Below is a small trained network, with its code and all its weights. Each question gives an input and a class and asks what happens when units are switched off, that is, made to give their printed mean instead of their output.

import numpy as np


def w(rows, s, z=0):
    codes = np.array(rows[::2]) - 128.0
    scale = np.full(codes.shape[1], s)
    scale[-1] = z or s
    return codes * scale


def f(y):
    return np.maximum(y, 0)


def log_softmax(a):
    a = a - a.max(-1, keepdims=True)
    return a - np.log(np.exp(a).sum(-1, keepdims=True))


def net(x, mask):
    res = np.array(x, float).reshape(1, 8) / 4 @ E
    y = f(res @ A[0][:, :-1].T + A[0][:, -1])
    res = res + np.where(mask, y, B[0][:, -1]) @ B[0][:, :-1]
    return log_softmax(res[-1] @ U[:, :-1].T + U[:, -1])


A, B = {}, {}
E = w([
[253,76,166,82],'x0',
[125,156,153,119],'x1',
[131,141,142,120],'x2',
[133,114,119,134],'x3',
[108,1,184,160],'x4',
[131,96,99,126],'x5',
[130,136,136,122],'x6',
[114,111,99,133],'x7',
],0.0083)
A[0] = w([
[174,134,176,87,134],'neuron 0',
[164,188,99,123,77],'neuron 1',
[150,254,60,88,43],'neuron 2',
[218,107,146,57,185],'neuron 3',
[113,81,212,177,54],'neuron 4',
[184,34,34,94,237],'neuron 5',
[162,71,47,70,252],'neuron 6',
[217,218,31,114,44],'neuron 7',
],0.0081,0.0027)
B[0] = w([
[97,224,48,54,192],'neuron 0',
[145,67,157,102,183],'neuron 1',
[226,142,60,172,247],'neuron 2',
[7,219,58,64,253],'neuron 3',
[211,2,110,158,197],'neuron 4',
[64,125,165,120,246],'neuron 5',
[48,173,136,163,223],'neuron 6',
[206,18,164,137,237],'neuron 7',
],0.006,0.0054)
U = w([
[92,168,124,101,220],'0',
[55,190,102,78,124],'1',
[128,162,150,125,153],'2',
[254,39,106,143,4],'3',
],0.0071,0.0029)

Each question gives the input, the list of numbers given to net, and the class t.
The units are the neurons (one row each of A and B). Each row of codes is followed by its name. A weight is (code - 128) times the scale printed after its matrix; where a second scale follows, it is the last column's (A, B and U).
mask holds one flag per neuron, in row order. A switched-off neuron (its flag False) gives its mean, the last column of its row in B, instead of its output. The means were averaged over made-up inputs and are rounded, as every weight is.
A unit's drop is (log p(t) with every unit on - log p(t) with that unit switched off) / (log p(t) with every unit on - log p(t) with every unit switched off).
The circuit of an input: a set's keep is (log p(t) with only the set's units on - log p(t) with every unit switched off) / (log p(t) with every unit on - log p(t) with every unit switched off). Starting from all 8 units, units are removed one at a time, each time the one whose removal leaves the highest keep (on an exact tie, the one counted first), for as long as the keep stays at least 0.8.
circuit, biggest first: the units of the circuit, biggest drop first
most important unit: the unit with the biggest drop
top k neurons: the k neurons with the biggest drops, biggest first
drop when u is switched off: that unit's drop, to one decimal
input [4,6,-2,0,8,8,6,-2], class 0: most important unit	neuron 3
input [-7,5,-5,-1,8,-7,-8,5], class 3: top 2 neurons	(neuron 4; neuron 3)
input [6,4,7,-1,5,1,-7,-5], class 1: circuit, biggest first	(neuron 3; neuron 0)
input [-5,4,3,3,-7,-5,-1,3], class 3: circuit, biggest first	(neuron 2; neuron 7; neuron 3)
input [2,-4,-3,-1,-8,6,-6,4], class 3: top 2 neurons	(neuron 7; neuron 2)
input [-1,-6,2,1,-5,4,7,-3], class 3: top 3 neurons	(neuron 7; neuron 3; neuron 2)
input [2,7,8,4,-6,3,0,-8], class 3: top 2 neurons	(neuron 7; neuron 2)
input [3,-5,-5,-2,-6,-4,-4,0], class 3: top 3 neurons	(neuron 7; neuron 2; neuron 1)
input [6,-6,-8,5,5,-6,-4,-3], class 0: drop when neuron 3 is switched off	0.3
input [6,2,6,2,2,4,1,-8], class 1: drop when neuron 3 is switched off	0.3
input [-3,2,-8,0,-6,-1,3,4], class 3: drop when neuron 3 is switched off	0.2
